[[112 128 132 139]
 [152 141 128 129]
 [118 132 127 140]] >> 132

[[130 125 125 120 136 154]
 [141 136 125 149 118 134]
 [138 118 143 149 136 130]] >> 149

[[117 153 138 114 131]
 [135 137 131 140 126]
 [116 140 131 102 153]] >> 131

[[112 139 119 114]
 [102 139 105 109]
 [103 118 142 136]] >> 118

[[140 115 135 141 132 139]
 [107 149 124 108 123 112]
 [142 112 134 142 131 139]] >> 142

[[123 133 132 132]
 [124  99 131 132]
 [122 123 133 132]] >> 123

[[125 126 124 117 140]
 [134 155 151 107 132]
 [132 140 138 106 143]] >> 138

[[146 112 109 150]
 [141 102 122 104]
 [157 117 143 127]] >> 117

[[125 157 125 138]
 [128 117 128 125]
 [128 123 128 127]] >> 123

[[123 130 113 133 128 118]
 [139 105 114 128 128 131]
 [118 117 121 102 128 117]] >> 102
---
[[ 99 144 158 107  99 129]
 [135 123 123 121 126 132]
 [125 141 129 148 126 104]]: 135

[[119 122 145 151 103 127 131]
 [120 119 147 149 101 129 131]]: 119

[[117 128 151 110 115]
 [135 134 117 136 127]
 [126 129 137 123 119]]: 135

[[134 140 140 115 142]
 [134 157 129 134 126]
 [132 148 139 115 142]]: 134

[[112 132 126 130 109 133]
 [133 125 121 134 131 126]
 [126 120 104 142 122 141]]: 133

[[125 137 119 114 136]
 [133 129 117 139 135]
 [133  99 130 126 117]]: 133

[[131 104 111 135]
 [127 146 148 113]
 [122 108 114 145]]: 127

[[120 125 127 111 128 155]
 [135 134 132 122 117 109]]: 120
---
[[125, 116, 128, 157, 145, 149, 146],
 [124, 101, 143, 146, 134, 110, 148],
 [134, 113, 108, 122, 102, 113, 110]] 146

[[129, 130, 125, 126],
 [129, 126, 128, 130],
 [104, 150, 149, 106]] 126

[[138, 117, 103, 124, 121],
 [150, 108, 112, 124, 132],
 [152, 107, 116, 124, 134]] 121

[[144, 130, 117, 137],
 [158, 132, 109, 145],
 [158, 132, 110, 145]] 137

[[134, 128, 125, 114, 103],
 [127, 131, 128, 117, 104],
 [137, 127, 125, 112, 103]] 103

[[130, 129, 122, 129, 127, 111, 142],
 [126, 122, 135, 127, 126, 114, 126],
 [154, 127, 124, 129, 140, 126, 122]] 142
---
148  149  113  139  107
127  124  122  141  132
140  138  111  149  118
Out: 111

142  107  141  138  127  102  102
127  140  125  124  110  103  103
126  120  129  130  145  155  155
Out: 129

119  144  142  116  144
112  110  113  147  104
142  143  139  107  145
Out: 139

143  120  141  129
128  143  117  149
125  142  121  137
Out: 121

116  151  128  125  128  122  121
158  141  127  113  115  129  130
110  110  140  144  133  129  130
Out: 140

129  125  125  121
127  129  128  133
125  137  140  151
Out: 140

112  118  109  146  150  105  144
118  111  126  137  155  107  150
150  113  148  106  121  141  120
Out: 148

140  146  107  125  135  154  107
109  108  146  149  120  107  118
107  103  147  119  130  142  113
Out: 147
---
126,142,152,148,135
149,137,120,107,105
→ 142

124,125,140,145,156
124,134,123,109,149
129,138,113,119,123
→ 134

152,136,114,102,109,129,150
144,153,145,123,105,105,121
→ 136

126,125,135,125
145,133,142,105
153,105,135,115
→ 133

116,116,149,122
111,101,147,105
→ 116

132,118,157,116,135,156,116
126,125,124,123,147,127,131
→ 118

136,129,122,149,129,135
134,150,118,142,123,122
→ 129

142,117,126,129,123,119,153
123,103,130,111,101,123,135
→ 117
---
[[146 114 129 139]
 [128 123 146 138]
 [101 118 111 118]]
138

[[109 132 137 148 134 148 112]
 [112 138 141 134 132 139 144]
 [116 143 136 142 109 115 106]]
144

[[143 140 147 144 121 140 126]
 [121 147 108 115 122 127 143]
 [114 145 103 108 127 122 146]]
143

[[148 138 150 147 109 144]
 [133 136 103 125 109 132]
 [115 153 100 110 119 124]]
132

[[104 129 130 134 116 139 128]
 [112 136 110 139 144 133 118]
 [103 138 108 125 143 110 116]]
118

[[129 106 130 122 126 124]
 [131 122 129 125 130 129]
 [128 127 126 125 125 126]]
129
---
[113 123 138 121 153 139] out 113
[153 128 123 152 127 127] out 153
[136 140 134 126 103] out 136
[118 136 137 105 155] out 118
[134 103 124 125] out 134
[128 158 146 142] out 128
[141 151 121 125] out 141
[134 126 128 137 151 122] out 134
---
[112 151 145 127 133 134 105]	151, 105

[140 126 127 138 100 128 143]	143, 100

[127 149 129 128 132 123]	149, 123

[108 128 137 106 155 127 154]	155, 106

[[156 140 142 151 105 102 127]
 [ 99 155 145 134 109 101 157]]	157, 99

[111 114 128 132 134 130 152]	152, 111

[153 149 130 123 149 150]	153, 123

[148 102 133 113 115 144]	148, 102
---
[[141 102 135 131 118 124 132]
 [ 98 143 130 117 124 131 118]
 [103 126 129 112 115 117 118]] result: 141, 118

[157 132 130 150 117 107 114] result: 157, 114

[[116 127 151 135 139 128]
 [100 139 119 120 132 123]] result: 116, 123

[145 111 143 106] result: 145, 106

[141 102 130 149 100] result: 141, 100

[141 114 146 140 115 111 106] result: 141, 106

[135 139 104 112 139 125 130] result: 135, 130
---
117,110,125,112,152
130,131,133,127,120
124,123,127,118,138
-> 127

143,121,124,133,122,104
118,137,105,113,140,125
-> 140

136,110,123,128,130,114
139,102,116,125,126,138
-> 126

100,119,158,140
112,105,148,143
137,150,119,149
-> 148

132,154,151,125,99,157
135,155,150,136,130,142
-> 130

128,111,141,124,138,110,146
103,111,101,113,131,123,130
105,102,106,107,133,109,132
-> 123

131,129,127,130
124,126,115,129
115,117,105,128
-> 115
---
[146 133 130 111 111 151] 130

[[132 144 126 129 119 127]
 [144 121 130 106 136 125]
 [113 155 106 123 103 100]] 106

[[133 129 117 106 113 123]
 [133 137 127 129 118 132]] 127

[103 128 117 140 109 130] 117

[[128 125 118 131 120 110]
 [149 131 139 140 113 104]] 139

[120 116 131 120 124 106] 131
---
[106 146 132 119 117 109] >> 106
[124 115 122 117 133 150 154] >> 124
[131 128 100 135 120 102 150] >> 131
[142 109 109 131 112 105 138] >> 142
[125 133 122 104 122] >> 125
[130 106 132 129 116] >> 130
[128 124 134 136 101 128 135] >> 128
[128 109 145 103 100 104 101] >> 128
[ 99 124 108 121 115 134] >> 99
---
[109 108 149 137 112 146 111] -> 112
[155 153 137 129] -> 153
[135 146 105 118] -> 146
[128 137 100 120] -> 137
[155 106 101 112 109 144] -> 112
[154 131 144 116 135 141] -> 116
[123 154 120 123 130] -> 120
[136 121 155 123 144] -> 155
[137 124 158 149 128] -> 158
[136 140 150 129] -> 140
---
[[109 128 144 152]
 [108 131 148 143]] => 148

[[147 107 149 124]
 [147 131 107 118]
 [147 106 150 118]] => 107

[[131 103 113 147]
 [124 115 134 120]
 [144 132 151 137]] => 134

[[129 111 102 105]
 [140 142 108 133]
 [153 112 135 135]] => 108

[[102 133 120 126]
 [132 114 126 103]] => 126

[[144 156 153  99]
 [122 107 140 104]
 [128 148 124 144]] => 140
---
[124 103 141 136 134] value 134
[123 103 131 103  99 144 143] value 143
[129 131 128 105 128 125 129] value 129
[138 151 157 144 156] value 156
[146 127 131 103 121 120] value 120
[151 107 145 139] value 139
